Below are the code and all the weights of a small trained network. Each question names an input and a class and asks about switching units off, where a switched-off unit gives its printed mean instead of its output.

import numpy as np


def w(rows, s, z=0):
    codes = np.array(rows[::2]) - 128.0
    scale = np.full(codes.shape[1], s)
    scale[-1] = z or s
    return codes * scale


def f(y):
    return np.maximum(y, 0)


def log_softmax(a):
    a = a - a.max(-1, keepdims=True)
    return a - np.log(np.exp(a).sum(-1, keepdims=True))


def net(x, mask):
    res = np.array(x, float).reshape(1, 2) / 4 @ E
    y = f(res @ A[0][:, :-1].T + A[0][:, -1])
    res = res + np.where(mask, y, B[0][:, -1]) @ B[0][:, :-1]
    return log_softmax(res[-1] @ U[:, :-1].T + U[:, -1])


A, B = {}, {}
E = w([
[66,133,71,139,76,129,118,251,201,110,65,127],'x0',
[162,195,235,150,133,60,249,22,156,184,100,99],'x1',
],0.011)
A[0] = w([
[203,72,153,173,122,148,21,2,35,82,209,150,79],'neuron 0',
[88,151,100,129,101,73,106,196,146,134,87,198,6],'neuron 1',
[122,84,187,37,89,171,80,66,90,174,190,159,7],'neuron 2',
[81,122,92,117,161,225,30,175,77,75,205,181,95],'neuron 3',
[125,212,129,127,92,83,206,91,80,148,156,37,86],'neuron 4',
[68,145,77,47,109,156,27,120,73,123,186,141,190],'neuron 5',
[48,110,142,77,89,108,120,219,178,82,25,176,49],'neuron 6',
[77,128,100,53,166,168,72,128,42,77,109,100,5],'neuron 7',
],0.0074,0.0028)
B[0] = w([
[163,202,104,84,150,197,145,186,174,120,93,191,224],'neuron 0',
[96,109,87,72,127,186,103,137,128,142,131,132,180],'neuron 1',
[175,155,83,87,87,165,54,158,142,127,179,157,171],'neuron 2',
[98,133,199,164,141,161,131,118,114,217,108,158,251],'neuron 3',
[98,153,178,155,112,109,106,139,103,139,146,140,201],'neuron 4',
[154,114,167,248,107,93,72,63,145,149,181,114,221],'neuron 5',
[94,172,105,51,118,70,168,147,165,182,88,137,218],'neuron 6',
[103,143,178,175,117,163,97,122,133,118,59,106,181],'neuron 7',
],0.011,0.013)
U = w([
[100,236,64,2,137,190,114,207,147,157,102,157,101],'0',
[91,148,199,151,122,130,142,95,95,201,140,82,107],'1',
[132,104,132,116,157,106,142,180,159,180,172,164,197],'2',
[174,62,56,117,160,91,107,139,126,26,182,47,5],'3',
],0.0068,0.0028)

Each question gives the input, the list of numbers given to net, and the class t.
The units are the neurons (one row each of A and B). Each row of codes is followed by its name. A weight is (code - 128) times the scale printed after its matrix; where a second scale follows, it is the last column's (A, B and U).
mask holds one flag per neuron, in row order. A switched-off neuron (its flag False) gives its mean, the last column of its row in B, instead of its output. The means were averaged over made-up inputs and are rounded, as every weight is.
A unit's drop is (log p(t) with every unit on - log p(t) with that unit switched off) / (log p(t) with every unit on - log p(t) with every unit switched off).
The circuit of an input: a set's keep is (log p(t) with only the set's units on - log p(t) with every unit switched off) / (log p(t) with every unit on - log p(t) with every unit switched off). Starting from all 8 units, units are removed one at a time, each time the one whose removal leaves the highest keep (on an exact tie, the one counted first), for as long as the keep stays at least 0.8.
circuit, biggest first: the units of the circuit, biggest drop first
top k neurons: the k neurons with the biggest drops, biggest first
drop of u: that unit's drop, to one decimal
input [-5,3], class 0: top 2 neurons	[neuron 0; neuron 5]
input [-5,5], class 0: top 3 neurons	[neuron 5; neuron 0; neuron 3]
input [-7,-8], class 1: circuit, biggest first	[neuron 3]
input [4,-6], class 1: circuit, biggest first	[neuron 5; neuron 3]
input [3,-4], class 1: top 2 neurons	[neuron 0; neuron 5]
input [3,-5], class 1: top 3 neurons	[neuron 5; neuron 0; neuron 3]
input [6,-7], class 1: top 2 neurons	[neuron 5; neuron 3]
input [-7,5], class 0: top 2 neurons	[neuron 0; neuron 5]
input [4,-7], class 1: drop of neuron 3	0.2
input [0,-5], class 1: drop of neuron 0	0.0
input [-4,0], class 0: drop of neuron 0	0.2
input [-3,-5], class 1: drop of neuron 3	0.3
